In the rows, 128 means zero.
Here are made-up elements, facts about them, and rows of numbers that follow some of those facts. Name the element behind each unnamed row.

Known rows:
dreplel: [161 119 119 107  72 102 113  97 143 147 181 117 148 120 169 141 138 116
 151  58 113 170 135 106 148 126 140 108 131 153 133 162 123 111 104 115
 118  95]
draser: [144 138 133 138 103 108 105  95 143 134 151 105 136 107 120 141 101 112
 159 132 123 143 134  88 124  88 133 125 103 158 162 153 113 128 120 142
 114  95]
koplifo: [149 155 129  84 110 119 113  88 135 143 135 131 126 126 126 109 126  93
 164 138 117 165 136 123 111  94 140 161 104 136 158 119 105 159 116 135
 138  97]
vuli: [ 93  84 136 187 156 126 104 164 103 109 151 153 114 147 191 126 144 173
  92 203 173  82  81 147  95 201 150 100 148 101  82 108 146 110 142 172
 135 183]
flebur: [144 131 140 146  93 111 102  82 140 138 151 114 139 107 130 143 102 113
 160 147 122 157 129  84 120  92 133 122 102 154 165 156 110 136 110 145
 108  93]
klasko: [ 93 114 124 114 172 152 119 195 127  98 104 139 127 158 103 137 131 169
  55 180 162  46  92 158 137 151 115 118 154 125 102  96 192 100 140 144
  80 193]
sidram: [ 92 103 166 172 211 184 181 178 124  98  94 161  72 137 118 123 159 182
  82 145 158  62 131 176 128 158 111 113 142 107  56 147 142 148 116 117
  96 196]
pabel: [141 134 129 152  99  88 113 138 160 133 128  99 195 126 150 147 111  95
 159 141 120 151 122 110 147  76 120 101 117 179 159 113 138 152 123 117
 112 118]
truplum: [141 128 104  92 100 122 135 108 134 117 125  97 132 121 141 112 163 122
 175  91  97 131 123 103 155 129 106 153 157 167 124 185 105 103 118  71
 137  88]
grepas: [151 122 127 170  99 109 120  98 155 135 168  97 174 115 139 150 120 126
 170 119 100 161 142  91 137  92 126 118 113 156 155 133 127 132 113 136
 119 104]
trude: [167 153 108 146 102  86 126 118 127 137 138 122 193 118 122 150  91  90
 145  80 116 157 184 116 110  93 126 170 122 121 142 130 115 103 132 150
 154 100]
fudem: [155 170 124  55 120 119 137  98 125 140 145 146 145 146 136 104 152  64
 160 105 127 153 150 138 110  90 133 177 123 130 120 137 102 159 120 104
 115 108]
dabukla: [137 124 146 184 115 129 175 127 149 128 116 145 115 102 136 133 140 110
 149  57 125 160 165 133 156  95 102 111  90 146 140 147  90 188 101  78
 138 104]
kamon: [157 165 132  73 125 112 129  98 126 132 136 143 133 139 124  99 141  72
 165 125 121 154 153 136 117  81 136 181 124 133 128 118 104 157 129  99
 115 104]
bodri: [ 90 134 117 100 196 189 141 180 125 125  59 126  93 156 103 121 131 176
  66 146 151  80 114 154 135 180 126 123 163  86  87 123 158  76 127 140
 153 181]
breplek: [134 162  95  95 101 125 125 132 143 143  96 116 151 128 135 126 131 104
 124  92 100 174 126 121 162 137 118 130 112 141 178 109 104 137 122 101
 182  94]
stemobe: [145 163 105 100 108 137 138 137 150 152  86 103 156 124 136 141 105 102
 138  70 117 168 156 108 152 124 113 136 120 123 153 141 110 110 116 113
 181  98]
moplik: [149 110 140 181 100 120 132  89 147 139 161 106 153 115 134 153 118 135
 168 102 108 179 158 108 138  96 129 123 100 142 158 125 112 148 112 149
 131 106]
pabruk: [ 98  86 148 161 161 164 130 130  97 129 161 122 103 145  91 138 112 192
  92 167 144 123 113 158 125 175 160  80 146  89  90  69 193  88 162 175
  87 177]

There are 2 kinds of fact about the elements: Σ, Ω.
purar -Σ-> guti; tristur -Σ-> pevure; tristur -Σ-> skadi; tribok -Σ-> fedram; nubri -Σ-> bikam; kamon -Σ-> dresis
siki -Σ-> draser; siki -Σ-> flebur; sostar -Σ-> leko; ziflel -Σ-> gegrufek; gibrola -Σ-> flikada; gibrola -Σ-> dulen
skare -Σ-> pesal; nuples -Σ-> kloles; nuples -Σ-> duvir; trumo -Σ-> skemi; trumo -Σ-> pesal; distu -Σ-> seleklen
distu -Σ-> giran; breplek -Σ-> griklun; breplek -Σ-> laplu; kledeto -Σ-> stutro; kledeto -Σ-> broskom; stegem -Σ-> desen
sesar -Σ-> kofo; sesar -Σ-> skiplom; plufi -Σ-> laplu; plufi -Σ-> nefel; zufa -Σ-> bragik; zufa -Σ-> plivomi
zufa -Σ-> moplik; flebur -Σ-> bikam; kastile -Σ-> leskil; truplum -Σ-> bikam; truplum -Σ-> bramar; truplum -Σ-> distu
sidram -Σ-> gredrer; sidram -Σ-> desen; maman -Σ-> stegem; sibra -Σ-> pasko; zigri -Σ-> deguske; suseba -Σ-> poklal
suseba -Σ-> pabel; studel -Σ-> seto; mano -Σ-> meker; dabukla -Σ-> stegem; dabukla -Σ-> desen; skoplan -Σ-> dulen
skoplan -Σ-> plilus; seto -Σ-> laplu; vokin -Σ-> bulen; trane -Σ-> pabruk; trane -Σ-> givin; trane -Σ-> nubri
tudrol -Σ-> skoplan; skimer -Σ-> lodro; skimer -Σ-> studel; skimer -Σ-> graplus; skimer -Σ-> laplu; fudem -Σ-> guti
stimek -Σ-> skozudrun; deguske -Σ-> studel; deguske -Σ-> brebrida; plegrur -Σ-> fedreza; plegrur -Σ-> maman; pesal -Σ-> plivomi
pesal -Σ-> givin; skoflor -Σ-> plivomi; gamis -Σ-> leko; givin -Σ-> klabir; bragik -Σ-> stodril; bragik -Σ-> luflin
dropul -Σ-> stutro; dropul -Σ-> plufi; bulen -Σ-> dazis; bulen -Σ-> giran; tripli -Σ-> bikam; trustun -Σ-> doko
trustun -Σ-> rusaskim; kiskun -Σ-> gegrufek; kiskun -Σ-> meker; sostagil -Σ-> flikada; sostagil -Σ-> skoplan; sostagil -Σ-> luflin
pabel -Σ-> grustar; grustar -Σ-> bragik; grustar -Σ-> grepas; liplu -Σ-> stibeskik; broskom -Σ-> plegrur; skozudrun -Σ-> dostin
gegrufek -Σ-> vular; bodri -Σ-> niklak; bodri -Σ-> breplek; bodri -Σ-> stemobe; vaklor -Σ-> pibrom; vaklor -Σ-> sostagil
pasko -Σ-> skadi; pasko -Σ-> vuli; tritum -Σ-> tristur; tritum -Σ-> pabel; seleklen -Σ-> leskil; seleklen -Σ-> pasko
klasko -Σ-> graplus; gadum -Σ-> flibre; gadum -Σ-> mipok; skemi -Σ-> nadru; bramar -Σ-> dreplel; bramar -Σ-> skiplom
kofo -Σ-> luflin; meflom -Σ-> skadi; labar -Σ-> flikada; labar -Σ-> sostagil; labar -Σ-> flebur; laplu -Σ-> plilus
buplal -Σ-> gamis; buplal -Σ-> pasko; trestisku -Σ-> zufa; trestisku -Σ-> buplal; trestisku -Σ-> baros; trestisku -Σ-> skoplan
dazis -Σ-> bikam; vular -Σ-> dabukla; vular -Σ-> bupla; stodril -Σ-> desen; koplifo -Σ-> skoplan; giran -Σ-> doko
bronel -Σ-> guti; limil -Σ-> zufa; limil -Σ-> flabrok; ridel -Σ-> dresis; pebu -Σ-> draka; pebu -Σ-> sostagil
pebu -Σ-> sostar; doko -Σ-> dulen; brebrida -Σ-> pabruk; brebrida -Σ-> flabrok; rusaskim -Σ-> deskir; rusaskim -Σ-> pabel
niklak -Σ-> bragik; dulen -Σ-> flebur; graplus -Σ-> deskir; graplus -Σ-> rusaskim; skodren -Σ-> bulen; skodren -Σ-> defim
flibre -Σ-> vevitro; flibre -Σ-> skiplom; draka -Σ-> leskil; nosta -Σ-> nefel; fedreza -Σ-> dabukla; fedreza -Σ-> maman
flekam -Σ-> dazis; klabrum -Σ-> flekam; klabrum -Σ-> leko; klabrum -Σ-> buplal; bupla -Σ-> moplik; bikam -Σ-> grepas
bikam -Σ-> moplik; meker -Σ-> gibrola; meker -Σ-> vevitro; vokla -Σ-> tripli; vokla -Σ-> fedram; zogik -Σ-> seleklen
zogik -Σ-> griklun; stabil -Σ-> niklak; stabil -Σ-> brebrida; pedra -Σ-> skadi; poklal -Σ-> duvir; trikar -Σ-> lodro
trikar -Σ-> stibeskik; trikar -Σ-> dostin; nadru -Σ-> kofo; nadru -Σ-> bronel; stemobe -Σ-> skozudrun; stemobe -Σ-> mano
duvir -Σ-> pesal; duvir -Σ-> flebur; plapla -Σ-> koplifo; plapla -Σ-> pesal; plapla -Σ-> bronel; plapla -Σ-> dresis
kikli -Σ-> trane; kikli -Σ-> stisofom; kikli -Σ-> doko; kastil -Σ-> fedram; kastil -Σ-> trumo; kastil -Σ-> trude
kastil -Σ-> dostin; stisofom -Σ-> stutro; stisofom -Σ-> sostar; defim -Σ-> seto; purar -Ω-> a; tristur -Ω-> a
tribok -Ω-> a; fedram -Ω-> a; nubri -Ω-> b; kamon -Ω-> a; siki -Ω-> a; sostar -Ω-> a
ziflel -Ω-> a; gibrola -Ω-> b; nefel -Ω-> a; skare -Ω-> b; plivomi -Ω-> b; nuples -Ω-> b
trumo -Ω-> a; distu -Ω-> a; dresis -Ω-> a; plilus -Ω-> a; breplek -Ω-> a; kledeto -Ω-> a
stegem -Ω-> a; sesar -Ω-> a; pabruk -Ω-> b; plufi -Ω-> a; zufa -Ω-> b; flebur -Ω-> a
skadi -Ω-> b; kastile -Ω-> b; truplum -Ω-> a; guti -Ω-> a; sidram -Ω-> b; stibeskik -Ω-> b
maman -Ω-> a; sibra -Ω-> a; zigri -Ω-> a; suseba -Ω-> b; studel -Ω-> a; mano -Ω-> a
dabukla -Ω-> a; luflin -Ω-> b; skoplan -Ω-> a; seto -Ω-> a; vokin -Ω-> b; vuli -Ω-> b
trane -Ω-> a; tudrol -Ω-> a; skimer -Ω-> a; fudem -Ω-> a; stimek -Ω-> a; deguske -Ω-> a
plegrur -Ω-> b; pesal -Ω-> a; dostin -Ω-> a; skoflor -Ω-> a; flabrok -Ω-> b; gamis -Ω-> b
givin -Ω-> b; bragik -Ω-> a; dropul -Ω-> a; bulen -Ω-> b; tripli -Ω-> a; trustun -Ω-> b
skiplom -Ω-> b; kiskun -Ω-> b; sostagil -Ω-> b; pabel -Ω-> a; deskir -Ω-> b; grustar -Ω-> a
liplu -Ω-> a; broskom -Ω-> a; skozudrun -Ω-> a; desen -Ω-> b; pibrom -Ω-> a; gegrufek -Ω-> b
bodri -Ω-> b; vaklor -Ω-> b; pasko -Ω-> b; leskil -Ω-> a; tritum -Ω-> a; seleklen -Ω-> a
klasko -Ω-> b; gadum -Ω-> a; skemi -Ω-> a; bramar -Ω-> b; leko -Ω-> a; klabir -Ω-> a
kofo -Ω-> a; meflom -Ω-> a; labar -Ω-> a; laplu -Ω-> b; buplal -Ω-> a; trestisku -Ω-> a
dazis -Ω-> a; vular -Ω-> b; pevure -Ω-> a; moplik -Ω-> a; stodril -Ω-> b; stutro -Ω-> b
draser -Ω-> a; koplifo -Ω-> a; giran -Ω-> b; bronel -Ω-> b; limil -Ω-> a; ridel -Ω-> a
vevitro -Ω-> a; pebu -Ω-> a; doko -Ω-> b; brebrida -Ω-> b; rusaskim -Ω-> a; niklak -Ω-> b
dulen -Ω-> a; graplus -Ω-> a; skodren -Ω-> a; dreplel -Ω-> a; flibre -Ω-> b; draka -Ω-> b
nosta -Ω-> a; fedreza -Ω-> a; flekam -Ω-> a; klabrum -Ω-> b; bupla -Ω-> a; bikam -Ω-> a
meker -Ω-> a; grepas -Ω-> a; kloles -Ω-> b; vokla -Ω-> a; zogik -Ω-> b; stabil -Ω-> a
flikada -Ω-> a; trude -Ω-> a; pedra -Ω-> b; griklun -Ω-> b; poklal -Ω-> a; trikar -Ω-> a
baros -Ω-> a; nadru -Ω-> a; stemobe -Ω-> a; duvir -Ω-> a; plapla -Ω-> a; kikli -Ω-> a
kastil -Ω-> b; mipok -Ω-> b; stisofom -Ω-> b; defim -Ω-> a; gredrer -Ω-> a; lodro -Ω-> b

Name these rows:
No name comes twice in this set of rows, the named rows included.
[137 136 125 143 101 112 126  89 139 141 134 112 143 120 146 123 133 120
 170 141 111 177 127 108 115 104 129 137  99 135 170 108  93 161 118 152
 160 104] : baros
[100  89 133 155 153 143 106 173 116 137 135 144 116 155 152 132 124 177
  59 153 159 100  91 155 123 196 160  94 127  87 115  76 165  96 129 190
 121 183] : griklun
[146 134 118 106  82 105 101 107 154 145 136 129 150 122 121 126 113 105
 133 112 121 183 126 118 141 108 138 135  85 132 209  80 119 157 112 151
 140 100] : plilus
[ 88 105 167 178 208 185 167 161 123 117 114 141  72 142 134 142 131 183
  85 155 163  92 127 165 124 144 127  92 135  99  69 116 149 142 118 161
  89 193] : stodril
[ 98 119 154 122 208 164 124 152  98  95 108 142  88 141  91 128 112 153
 102 217 155  40 108 140  84 138 130 126 159 111  55 149 165 100 155 133
  67 183] : nuples
[139 133 143 165 113 136 163 101 157 124 126 109 131 110 123 138 134 123
 164  81 109 166 160 108 146  97 109 131 109 149 155 155 100 160 103 108
 137 101] : bupla
[144 159 129 119 135 132 142  88 130 130 114 106 142 129 105 120 131  96
 175 138 103 176 154 118 112  98 121 156 135 140 135 127 107 151 135 102
 157  98] : skoflor
[136 164 120  73 112 128 119  99 139 132 104 123 121 121 126 103 125 102
 152 141 115 148 118 108 123  99 126 162 115 144 174 139  91 154 109 116
 157  93] : tudrol
[ 99  83 148 141 150 134  97 145 112 109 158 142  84 135 105 136 119 186
  82 177 154  69  84 137 111 170 147  99 143 113 105 115 180  90 140 164
  71 185] : doko
[ 96  92 160 185 200 181 177 165 127 104 111 159  68 131 122 135 142 196
  81 129 165  73 137 161 131 156 116 110 131 100  75 162 136 123 107 144
  91 192] : vular
[133 128 123 142  72  76 112  91 113 139 134 133 113 104 139 112 122 107
 153 126 112 160 118 112 118 127 119 116 110 141 173 123  88 160 147 113
 178  75] : sostar
[126 157 106  95 127 149 146  99 137 121  88 107 113 126 133  93 150 108
 173 156 100 143 125 109 120 117  99 167 124 147 163 149  82 160 134  99
 180  98] : trestisku
[149 181 125  52 144 130 138  92 106 127 109 134 116 138 119  92 143  71
 169 133 116 141 152 130 107  83 123 189 135 140 120 140  98 159 135  88
 123 104] : plapla
[138 124 130 169  90  80 165 121 119 129 131 153 117  91 120 106 136  96
 134  62 119 152 146 145 156 113  99 104  93 145 156 118 102 190 140  61
 145  87] : broskom
[ 91 108 154 158 196 195 148 139 116 114 120 123  81 150 107 133 131 192
 112 198 149  99 116 153 112 156 137 127 158  92  75 109 160 122 135 173
 108 186] : zufa

Now the same elements, written a new way:
Named rows:
duvir: [136 136 128 116 140 142 108  87 137 114 137 107]
breplek: [150 127 136 119 141 136 135  84 122 123 145 112]
plapla: [136 146 129 114 139 166 110  78 133 109 117 129]
broskom: [162  97 119 130 161 130 134  96 104 108 131 111]
trumo: [133 144 125 102 140 140 123  79 131 123 132 113]
flekam: [143 124 132 120 141 142 124  92 126 116 155 113]
moplik: [141 112 124 108 134 127 118  92 118 128 145 104]
stabil: [141 139 133 132 153 138 132  78 139 105 137 112]
limil: [141 144 131 132 152 140 127  85 136 104 138 115]
dostin: [133 133 126  87 144 103 132  73 121 146 130 101]
seleklen: [143 122 135 119 143 153 124 100 123 121 158 126]
grustar: [142 122 130 117 147 137 120  90 128 117 145 115]
nubri: [100 136 126 151  98 108 130 209 133 148 109 140]
klabrum: [100 142 133 166 114 129 135 218 135 131 116 158]
givin: [ 98 143 125 144  99 109 120 204 133 144 103 138]
griklun: [109 129 129 139  92 106 131 213 113 165 118 138]
luflin: [103 125 119 138  83 109 124 208 125 158 110 142]
nuples: [ 88 156 127 162 112 111 106 206 153 127  98 143]
pasko: [100 117 135 146 114 123 121 233 119 155 125 169]

Rows to name:
No name comes twice in this set of rows, the named rows included.
[ 90 142 124 137  85 101  91 212 138 151 105 123] : kloles
[145 128 134  84 104 152  71  79 120 133  95 123] : dresis
[104 148 130 127 105  81 139 198 111 172  98 130] : lodro
[138 123 123 110 127 145 131  75 130 119 139 123] : kofo
[ 97 103 130 150  49  85 154 179 155 146 105 171] : flibre
[126 150 126 120 162 125 132  73 151 109 133 116] : vokla
[139 128 131 109 144 114 136  72 136 122 137 115] : stemobe
[ 98  72 131 138   9  68 159 162 158 160 107 182] : mipok
[133 139 130 130 146 140 119  83 152 100 145 111] : siki
[134 140 121 101 136 149 125  78 132 127 133 118] : skemi
[164 132 140 141 148 149 144  83 111 101 136 112] : dropul
[ 99 148 129 162 116 100 145 197 137 137 100 154] : bodri
[112 146 133 155 101 107 142 203 117 151 105 138] : laplu
[138 136 120 100 133 159 127  76 128 129 134 123] : nadru

